Below is a small trained network, with its code and all its weights. Each question gives an input and a target symbol and asks what happens when units are switched off, that is, made to give their printed mean instead of their output.

import numpy as np


def w(rows, s, z=0):
    codes = np.array(rows[::2]) - 128.0
    scale = np.full(codes.shape[1], s)
    scale[-1] = z or s
    return codes * scale


def norm(h):
    return h / np.sqrt((h * h).mean(-1, keepdims=True) + 1e-5)


def f(y):
    return y / 2 * (1 + np.tanh(0.7978845608 * (y + 0.044715 * y**3)))


def softmax(a):
    e = np.exp(a - a.max(-1, keepdims=True))
    return e / e.sum(-1, keepdims=True)


def log_softmax(a):
    a = a - a.max(-1, keepdims=True)
    return a - np.log(np.exp(a).sum(-1, keepdims=True))


def net(x, mask):
    ids = ['αβδζθλπφ'.index(c) for c in x.split()]
    T = len(ids)
    res = E[ids] + P[:T]
    u = 0
    for l in range(2):
        r = norm(res)
        for j in range(2):
            rows = slice(4 * j, 4 * j + 4)
            q, k, v = (r @ M[l][rows].T for M in (Q, K, V))
            z = softmax(np.where(np.tri(T) > 0, q @ k.T / 4**0.5, -1e9)) @ v
            o = O[l][rows]
            res = res + np.where(mask[u + j], z, o[:, -1]) @ o[:, :-1]
        u += 2
        y = f(norm(res) @ A[l][:, :-1].T + A[l][:, -1])
        res = res + np.where(mask[u : u + 4], y, B[l][:, -1]) @ B[l][:, :-1]
        u += 4
    return log_softmax(norm(res)[-1] @ U[:, :-1].T + U[:, -1])


Q, K, V, O, A, B = {}, {}, {}, {}, {}, {}
E = w([
[214,138,152,179,116,151,174],'α',
[99,126,134,164,52,126,170],'β',
[93,129,142,158,119,236,191],'δ',
[133,146,187,58,128,16,215],'ζ',
[5,158,99,93,112,24,148],'θ',
[32,134,100,90,108,193,55],'λ',
[156,176,91,80,172,40,48],'π',
[130,196,80,106,254,183,65],'φ',
],0.0067)
P = w([
[98,76,168,153,153,91,122],'0',
[118,57,104,128,142,101,147],'1',
[125,180,135,70,102,121,169],'2',
[85,110,202,118,157,95,114],'3',
[122,89,96,71,142,105,155],'4',
[151,254,100,194,73,140,132],'5',
],0.0082)
Q[0] = w([
[96,135,154,138,124,130,139],'L0H0',
[139,146,98,194,116,108,111],'L0H0',
[115,130,159,127,102,108,161],'L0H0',
[141,127,134,47,134,130,92],'L0H0',
[1,113,119,89,140,79,79],'L0H1',
[220,163,98,88,209,24,63],'L0H1',
[176,100,222,98,190,189,166],'L0H1',
[156,90,166,131,32,8,189],'L0H1',
],0.011)
K[0] = w([
[143,112,125,122,112,133,137],'L0H0',
[127,94,107,145,147,114,120],'L0H0',
[119,92,153,153,110,140,159],'L0H0',
[92,161,140,84,125,143,115],'L0H0',
[22,112,81,104,141,87,80],'L0H1',
[202,161,115,106,186,47,92],'L0H1',
[180,90,148,139,204,174,160],'L0H1',
[154,98,158,129,43,8,174],'L0H1',
],0.014)
V[0] = w([
[146,137,181,141,63,155,145],'L0H0',
[131,98,160,179,184,128,95],'L0H0',
[125,148,152,105,140,143,160],'L0H0',
[118,110,72,157,134,131,131],'L0H0',
[109,177,89,186,79,185,99],'L0H1',
[166,254,86,209,80,153,142],'L0H1',
[114,158,91,180,116,118,108],'L0H1',
[115,130,103,118,113,105,122],'L0H1',
],0.0056)
O[0] = w([
[117,190,151,125,190,129,52,84],'L0H0',
[119,57,132,178,117,123,87,170],'L0H0',
[109,164,143,66,121,101,140,170],'L0H0',
[173,86,89,151,105,135,116,110],'L0H0',
[137,164,139,81,144,2,186,2],'L0H1',
[6,159,140,68,154,18,207,14],'L0H1',
[123,167,169,122,134,106,175,89],'L0H1',
[152,136,156,114,141,178,159,144],'L0H1',
],0.0044,0.0019)
A[0] = w([
[180,113,134,117,125,222,89,67],'L0N0',
[147,254,59,239,41,195,112,3],'L0N1',
[134,249,88,220,83,105,126,68],'L0N2',
[168,200,176,167,89,157,180,128],'L0N3',
],0.0053,0.0034)
B[0] = w([
[89,135,131,100,115,82,156,249],'L0N0',
[198,86,33,199,105,170,2,108],'L0N1',
[161,123,114,122,84,252,126,169],'L0N2',
[100,96,68,121,106,150,96,187],'L0N3',
],0.0076,0.0019)
Q[1] = w([
[155,127,74,73,90,151,168],'L1H0',
[157,111,93,145,90,100,206],'L1H0',
[140,75,5,31,118,119,137],'L1H0',
[184,229,78,156,45,128,165],'L1H0',
[127,76,60,133,148,98,116],'L1H1',
[106,197,191,130,122,121,59],'L1H1',
[148,183,85,126,109,106,161],'L1H1',
[141,102,56,100,146,164,132],'L1H1',
],0.012)
K[1] = w([
[131,204,157,83,145,142,96],'L1H0',
[59,158,166,119,97,107,72],'L1H0',
[106,200,133,57,218,146,73],'L1H0',
[126,221,171,255,76,126,167],'L1H0',
[81,206,82,91,178,155,105],'L1H1',
[146,28,95,214,122,137,176],'L1H1',
[93,136,199,204,134,151,106],'L1H1',
[158,199,120,147,140,132,93],'L1H1',
],0.0099)
V[1] = w([
[78,126,109,72,58,204,113],'L1H0',
[102,182,57,167,137,150,61],'L1H0',
[186,105,99,173,162,255,143],'L1H0',
[60,133,113,131,234,101,191],'L1H0',
[78,98,129,208,65,134,148],'L1H1',
[158,209,149,149,74,140,180],'L1H1',
[122,131,66,163,126,162,141],'L1H1',
[89,140,173,103,188,166,158],'L1H1',
],0.0094)
O[1] = w([
[202,187,118,198,175,184,195,148],'L1H0',
[107,53,123,99,197,254,152,102],'L1H0',
[209,12,175,148,128,104,126,134],'L1H0',
[59,85,145,51,37,114,209,148],'L1H0',
[59,184,119,178,165,120,201,220],'L1H1',
[91,52,137,208,137,57,91,2],'L1H1',
[53,77,92,106,86,135,174,121],'L1H1',
[187,58,185,137,152,147,148,132],'L1H1',
],0.0084,0.0072)
A[1] = w([
[141,127,86,103,129,169,5,79],'L1N0',
[75,54,194,150,170,61,61,2],'L1N1',
[87,80,151,189,147,104,181,54],'L1N2',
[46,120,91,210,152,71,102,93],'L1N3',
],0.012,0.0077)
B[1] = w([
[84,93,63,253,59,116,151,253],'L1N0',
[78,179,245,187,85,225,137,168],'L1N1',
[113,111,122,161,177,64,183,168],'L1N2',
[107,99,107,75,194,149,57,180],'L1N3',
],0.013,0.0028)
U = w([
[69,127,255,173,96,172,87,90],'α',
[78,104,91,107,224,98,65,155],'β',
[117,75,172,189,161,55,249,60],'δ',
[212,176,157,131,91,39,62,168],'ζ',
[59,222,96,72,84,120,217,108],'θ',
[224,164,114,167,185,240,159,63],'λ',
[106,84,49,219,32,145,99,161],'π',
[154,37,132,35,81,133,124,252],'φ',
],0.0067,0.003)

Each question gives the input, a string of symbols that net reads in full, and the target symbol t.
The units are the heads (4 rows each of Q, K, V and O) and the neurons (one row each of A and B). Each row of codes is followed by its name. A weight is (code - 128) times the scale printed after its matrix; where a second scale follows, it is the last column's (O, A, B and U).
mask holds one flag per unit, layer by layer, with each layer's heads first. A switched-off unit (its flag False) gives its mean, the last column of its rows in O or B, instead of its output. The means were averaged over made-up inputs and are rounded, as every weight is.
A unit's drop is (log p(t) with every unit on - log p(t) with that unit switched off) / (log p(t) with every unit on - log p(t) with every unit switched off).
The circuit of an input: a set's keep is (log p(t) with only the set's units on - log p(t) with every unit switched off) / (log p(t) with every unit on - log p(t) with every unit switched off). Starting from all 12 units, units are removed one at a time, each time the one whose removal leaves the highest keep (on an exact tie, the one counted first), for as long as the keep stays at least 0.8.
units of the circuit, in order: the units of the circuit, biggest drop first
heads that matter: for each layer, one digit per head in row order, 1 if its drop is at least 0.15 and else 0, layers parted by /
input π λ π π λ, target π: heads that matter : 00 / 01
input α β λ α, target β: units of the circuit, in order : [L1H1; L1N3; L0H1]
input φ θ φ φ ζ, target φ: units of the circuit, in order : [L1H1]
input π λ π, target λ: units of the circuit, in order : [L1H0; L0H1]
input α ζ α, target λ: units of the circuit, in order : [L1H0; L0N3]
input α θ δ β ζ, target ζ: heads that matter : 11 / 11
input α α λ θ, target α: heads that matter : 00 / 10
input δ π π π, target π: heads that matter : 11 / 11
input λ φ ζ π, target φ: heads that matter : 00 / 11
input λ ζ λ, target λ: heads that matter : 00 / 10
input θ α θ, target λ: units of the circuit, in order : [L0H1; L1H0; L0N0]
input δ α δ α, target α: heads that matter : 00 / 10
input α β β, target λ: heads that matter : 01 / 10
input φ ζ λ φ, target ζ: heads that matter : 01 / 10
input δ φ ζ δ, target φ: units of the circuit, in order : [L0H0; L1H0; L1H1]
input δ λ λ φ, target λ: units of the circuit, in order : [L1H0]
input φ π α δ, target π: heads that matter : 01 / 11
input θ α δ α, target α: units of the circuit, in order : [L1H0; L1N1; L1H1]
input φ π α φ, target π: units of the circuit, in order : [L1N0; L1H1]
input δ β φ π φ, target φ: units of the circuit, in order : [L1H1]
